Here is a tiny trained network, its code and every weight. The questions are about switching its units off for an input and a target symbol, where a switched-off unit gives its printed mean instead of its output.

import numpy as np


def w(rows, s, z=0):
    codes = np.array(rows[::2]) - 128.0
    scale = np.full(codes.shape[1], s)
    scale[-1] = z or s
    return codes * scale


def f(y):
    return np.maximum(y, 0)


def softmax(a):
    e = np.exp(a - a.max(-1, keepdims=True))
    return e / e.sum(-1, keepdims=True)


def log_softmax(a):
    a = a - a.max(-1, keepdims=True)
    return a - np.log(np.exp(a).sum(-1, keepdims=True))


def net(x, mask):
    ids = ['αβγζμφψ'.index(c) for c in x.split()]
    T = len(ids)
    res = E[ids] + P[:T]
    r = res
    for j in range(2):
        rows = slice(3 * j, 3 * j + 3)
        q, k, v = (r @ M[0][rows].T for M in (Q, K, V))
        z = softmax(np.where(np.tri(T) > 0, q @ k.T / 3**0.5, -1e9)) @ v
        o = O[0][rows]
        res = res + np.where(mask[j], z, o[:, -1]) @ o[:, :-1]
    y = f(res @ A[0][:, :-1].T + A[0][:, -1])
    res = res + np.where(mask[2:18], y, B[0][:, -1]) @ B[0][:, :-1]
    return log_softmax(res[-1] @ U[:, :-1].T + U[:, -1])


Q, K, V, O, A, B = {}, {}, {}, {}, {}, {}
E = w([
[153,177,88,174,145],'α',
[134,100,42,248,142],'β',
[155,120,54,22,222],'γ',
[32,180,157,72,203],'ζ',
[125,57,183,137,98],'μ',
[92,59,72,221,201],'φ',
[97,123,190,102,114],'ψ',
],0.014)
P = w([
[79,141,144,133,182],'0',
[84,119,19,83,112],'1',
[93,121,56,92,121],'2',
[122,163,191,225,193],'3',
[151,174,213,53,135],'4',
[105,112,46,37,1],'5',
[146,51,4,205,189],'6',
[168,176,182,183,161],'7',
[150,169,141,141,65],'8',
],0.0087)
Q[0] = w([
[206,159,249,190,157],'H0',
[231,141,173,114,123],'H0',
[158,174,157,188,233],'H0',
[41,172,147,144,1],'H1',
[108,130,147,168,161],'H1',
[40,29,13,52,87],'H1',
],0.0093)
K[0] = w([
[63,156,10,101,68],'H0',
[70,82,107,113,86],'H0',
[135,79,98,65,38],'H0',
[76,95,138,211,136],'H1',
[70,103,85,171,52],'H1',
[203,173,204,171,216],'H1',
],0.012)
V[0] = w([
[138,228,99,194,139],'H0',
[146,169,100,98,130],'H0',
[214,17,62,148,204],'H0',
[254,190,126,103,165],'H1',
[199,2,125,225,101],'H1',
[54,26,208,80,174],'H1',
],0.0094)
O[0] = w([
[18,139,142,216,101,147],'H0',
[87,204,72,61,50,118],'H0',
[124,116,72,65,96,255],'H0',
[108,198,67,59,68,60],'H1',
[186,30,114,91,119,68],'H1',
[254,177,154,133,204,186],'H1',
],0.009,0.0041)
A[0] = w([
[94,35,141,112,176,99],'N0',
[71,156,213,72,221,127],'N1',
[200,185,82,27,65,2],'N2',
[215,211,9,178,50,81],'N3',
[74,16,160,17,100,196],'N4',
[138,87,149,47,99,106],'N5',
[177,97,112,97,215,126],'N6',
[105,161,79,67,184,184],'N7',
[170,91,24,114,144,102],'N8',
[192,106,80,180,85,79],'N9',
[85,98,157,248,128,172],'N10',
[142,88,162,88,46,101],'N11',
[153,185,144,165,31,223],'N12',
[108,127,74,90,149,152],'N13',
[128,153,126,212,254,181],'N14',
[186,77,73,58,79,144],'N15',
],0.0069,0.004)
B[0] = w([
[119,158,52,152,203,178],'N0',
[156,91,72,221,171,192],'N1',
[64,74,142,240,155,166],'N2',
[118,106,240,112,195,184],'N3',
[181,144,36,210,169,193],'N4',
[83,125,35,190,180,147],'N5',
[135,101,209,90,63,188],'N6',
[213,169,60,152,90,203],'N7',
[94,99,103,34,105,192],'N8',
[174,55,138,152,200,163],'N9',
[31,144,188,116,154,215],'N10',
[41,154,86,120,144,143],'N11',
[156,255,33,116,40,151],'N12',
[141,219,148,96,68,177],'N13',
[153,188,185,63,57,255],'N14',
[168,137,182,172,104,170],'N15',
],0.0051,0.0097)
U = w([
[25,108,157,81,147,107],'α',
[82,65,80,155,255,56],'β',
[223,155,46,98,99,254],'γ',
[120,143,166,191,152,59],'ζ',
[219,70,133,126,187,88],'μ',
[141,56,113,86,250,34],'φ',
[127,98,189,108,186,211],'ψ',
],0.0071,0.0018)

Each question gives the input, a string of symbols that net reads in full, and the target symbol t.
The units are the heads (3 rows each of Q, K, V and O) and the neurons (one row each of A and B). Each row of codes is followed by its name. A weight is (code - 128) times the scale printed after its matrix; where a second scale follows, it is the last column's (O, A, B and U).
mask holds one flag per unit, heads first, then neurons. A switched-off unit (its flag False) gives its mean, the last column of its rows in O or B, instead of its output. The means were averaged over made-up inputs and are rounded, as every weight is.
A unit's drop is (log p(t) with every unit on - log p(t) with that unit switched off) / (log p(t) with every unit on - log p(t) with every unit switched off).
The circuit of an input: a set's keep is (log p(t) with only the set's units on - log p(t) with every unit switched off) / (log p(t) with every unit on - log p(t) with every unit switched off). Starting from the 12 units with the biggest drops (on a tie, the unit counted first), units are removed one at a time, each time the one whose removal leaves the highest keep (on an exact tie, the one counted first), for as long as the keep stays at least 0.8.
units of the circuit, in order: the units of the circuit, biggest drop first
unit that matters most: the unit with the biggest drop
k most important neurons: the k neurons with the biggest drops, biggest first
which heads matter: for each layer, one digit per head in row order, 1 if its drop is at least 0.15 and else 0, layers parted by /
drop when u is switched off: that unit's drop, to one decimal
input β γ ψ β, target γ: units of the circuit, in order	H0
input γ ζ ζ φ, target ζ: which heads matter	01
input β β β ζ ζ β, target ζ: units of the circuit, in order	H0, H1
input β ζ ζ β φ, target ζ: which heads matter	11
input β α β β, target α: units of the circuit, in order	H0, N10, H1
input β β ψ α β γ μ, target β: which heads matter	01
input μ β φ α μ μ α, target μ: which heads matter	11
input ψ β φ ψ, target β: 2 most important neurons	N4, N14
input β ζ γ ζ β ψ γ, target γ: units of the circuit, in order	N7, H1
input γ α φ, target γ: which heads matter	10
input μ μ μ ζ μ γ ζ, target μ: units of the circuit, in order	H0, H1, N10
input ζ α μ, target ζ: which heads matter	11
input β β γ μ μ β, target μ: units of the circuit, in order	H1, H0
input γ α β α ζ φ, target α: units of the circuit, in order	H0, H1
input ζ ζ ψ ζ, target ζ: units of the circuit, in order	H1, N1, N14
input φ α γ γ μ, target γ: unit that matters most	H0
input ζ ζ β, target ζ: units of the circuit, in order	H1, H0
input γ α φ α γ φ β β β, target β: units of the circuit, in order	H1, N14
input α γ β, target α: units of the circuit, in order	H1, H0, N10
input ψ φ γ β α ψ φ, target α: unit that matters most	H1
input γ γ γ ψ, target γ: units of the circuit, in order	H0, N12
input φ β β β β ζ, target β: units of the circuit, in order	H1, N4, H0, N14
input γ α γ γ μ, target γ: 2 most important neurons	N12, N10
input γ φ γ γ ζ, target γ: units of the circuit, in order	H0, N7
input ψ ζ β μ μ β ζ ζ, target β: which heads matter	01
input ζ ζ γ μ ζ, target γ: 2 most important neurons	N7, N10
input α α ζ α α μ, target α: unit that matters most	H0
input β μ μ φ μ γ φ, target μ: drop when H1 is switched off	0.3
input ψ γ φ μ γ ψ, target μ: drop when H1 is switched off	0.6
